[128 = 0]
[131 119 138 123 119 104 111 153 128 142 127  98 136 247 136 149 126 144
 148 114 121 197 114 158 127  92 135 153 137 111 133]  17
[114 111 123 100 110  89 110 126 125 122 131 138 144 136 124 154  79 131
 102 109 231 139 140 155 128 150 147 149 163 105 126]  12
[139 130 138 112 107 132 121 171 126 133 125 146 133 116 168 147 107 170
 113 141 255 147 136 127 141 117 120 129 118  80 122]  21
[115 140 139  76 110  92  73 105 138 103 128 176 141 127  91 102 147  82
 128 125 142  89 148 139 123 152 112 130 152  95 162]  18
[ 47 114 151 127 137  89 109 132 122 108 128 161 167 118  98  91 129  51
 105 161  63 134 115 159 139 145 136 134 150 127 138]  30
[179 126 142 184  92 175 255  99 106 157 158  39 107 122 238 112 121 195
 132 179 255 121 149 180 133  94 118 117  87 151 120]  19
[128 117 119 117  90 166  54 112 145 125 140  68 119 102 127 123  54 144
 133 144 160 149 134 140 149  74 112 120 147  88 132]  6
[114 135 133 117 115 123 146 134 149 115 133 125 171 114 130  99 144 119
 132 129 116 136 110 163 122 111 108 135 122  97 115]  16
[132 139 115 134 123 137  77 162 153 130 150 110 122 122 186 204  95 154
 128 140 135 142 119 123 165 118 131 124 140 137 124]  15
[ 95 111 111 159  60 123 117 130 135 140 137 114 127 132 114  98 128 121
 118 117  98 152 166 101 126 123  83 129 161 125 122]  14
[121 136 128  97 140 141 123 117 134 132 118  74 150 115 108 128 133 103
 109 117  28 145 122  95 129 134 136 120 113 140 132]  12
[125 167 120 169 121 140 167 134 111 149 139  89 136 149 112 177 147 152
 169 114 206 156 123 175 126 123 126 152 111 110 105]  11
[135  91 135 122 123 132 167 143 136 121 110 109 135 117 151 144 130  42
  86 129 131 192 139 116 142 131 117 130 135 116 125]  16
[153 124 170 140 100 118 127 107 124 151 149 137 129 137 130 131 111 171
 106 165 154 121 146 197 112 128 105 114 118 118 107]  21
[124 131 119 145 145 109 148 119 135 106 133  94 151 119 139 229 119 137
 115 108  68 121 123 158 128 130 118 117 152 139 130]  4
[103 115 157 125 138 121 114 149 170 118 138  95 149 126 116 115 148  77
 126 141 103 136 141 132 122 126 176 124  95 141 120]  14
[109 123 121  95 144 115 117  79 134  98 110 117 129 124  68 115 129  49
 182  82  86 140 146 126 123 132 110 149 151  90 113]  0
[123 128 143 138  92 160 145 105 125 137 168 130  94 121 136 162 112 195
 142 122 149 138 124 152 133 140 119 129 105 166 133]  12
[109 136 130 174 109 139 186 137 142 155 139  84 115 147 159 188 110 153
 137 148 183 129 179 137 127 110 140 134 131 224 124]  11
[126 119  41 125 130 100 145 151 133 104 122 207 139 130  88  82 177  59
 121 123  83 127 120  98 108 155 126 112 122  65 123]  17
[121 123 132  69 121 130  55 106 132 163 140 169 137 127 113  89 125  85
 125 130 100 133  98 140 129 169 115 127 118 124 127]  30
[165 107 134 108 113 135 124 119 138 154 137 107 147  97 136 177  99 113
 136 151  26 159 164 149 144 116 127 152 128 135 131]  16
[148 121 111 136 113 136 109 142 124 138 147  60 132 110 165 116 147 152
 135 162 143 136  56 100 133 137 131 144 113 148 120]  26
[122 123 123 117 128 137 171 139 135 124 113 137 122 113 157 136  95 115
  93 140 119  96 177 168 135 130 150 127  90 137 133]  12
[100 185 126  98 117 115 104 132 134 116 122 180 133 124  76  87 146 123
 130 106  99 144 101 120 111 109 126 139 169 151 155]  7
[163  83 141 162 111 166 151 109 123 151 134 114  74 125 171 139  89 196
 132 147 248  92 145 164 134 131 124  75 100 142 122]  15
[108 152 117 142 114 156 168 123 146 143  58  82 122  81 170 182  91 190
 136 135 228 153 111 157 138 141 112 122 117 147 128]  3
[ 58 137 123 112  93 124 101 121 135 110 136 116 141 127 119  75 167  91
 146 135 140 152 138 160 129 146  82 124 122 103 153]  23
[118 181 116 116 129 142 141 129 102 164 149  75 133 132 122 184  95 125
  85 144 112 154 136 124 136 138 123 132 128 119 135]  23
[ 99 190 138  91 156 110 135 108 125 138 155 169 143 126  82  53 128  59
 118 119  84 118 137 137 127 123 160 140 140 125 141]  27
[210 128 123 105 126 139  99 134 130 112  77 104 122 137 118 120 140 112
 129 168 150 141 119  76 126 124  82  97 134 106 135]  22
[ 83 135 106 115 138 122 116 118 136 152 131 126 133 115  79 131 113 138
 129 124 125  91 138   5 125 148 153 120 132 123 137]  7
[174  71 116 131 116 112 112 117 120  79 146 135 128 134 120 148 101 148
 101 120  77  95 101 146 124 152 135  94 136 144 129]  15
[141 125 135 118 100 111 128 142 123 134 174 119 151 112 121  78 134 114
  76 132 107 163 126 106 124  97 128 121 158 130 138]  26
[160 130 120 122 125 136 159 113 125  73 149 122 123  70 137 139 140 194
 124 143 151 128 134 171 126 136 138 120 106 135 133]  7
[108 126 121 109 126 116 135 109 139 106 123 255 138 113 100  80 147 121
 115  59 134 135 167 142 123 123 141 111 136 104 112]  4
[100 138 143 136 130 132 133 129 149 185 133 126 138 134 112 104 117 136
 132 152  95  84 137 136 106 117 134 119  98 132 118]  22
[130  99 126  95 121 126 161 146 122 131 135 170 135 156 117 138 136 154
 120 107  99 161 120  91 136 137 165 136  79 160 128]  24
[ 89 145 121 122 144 117  49 111 109 128 146 135 131 120 103 119 176 165
 125 118 166 188 105 141 115 145 135 137 180 104 126]  2
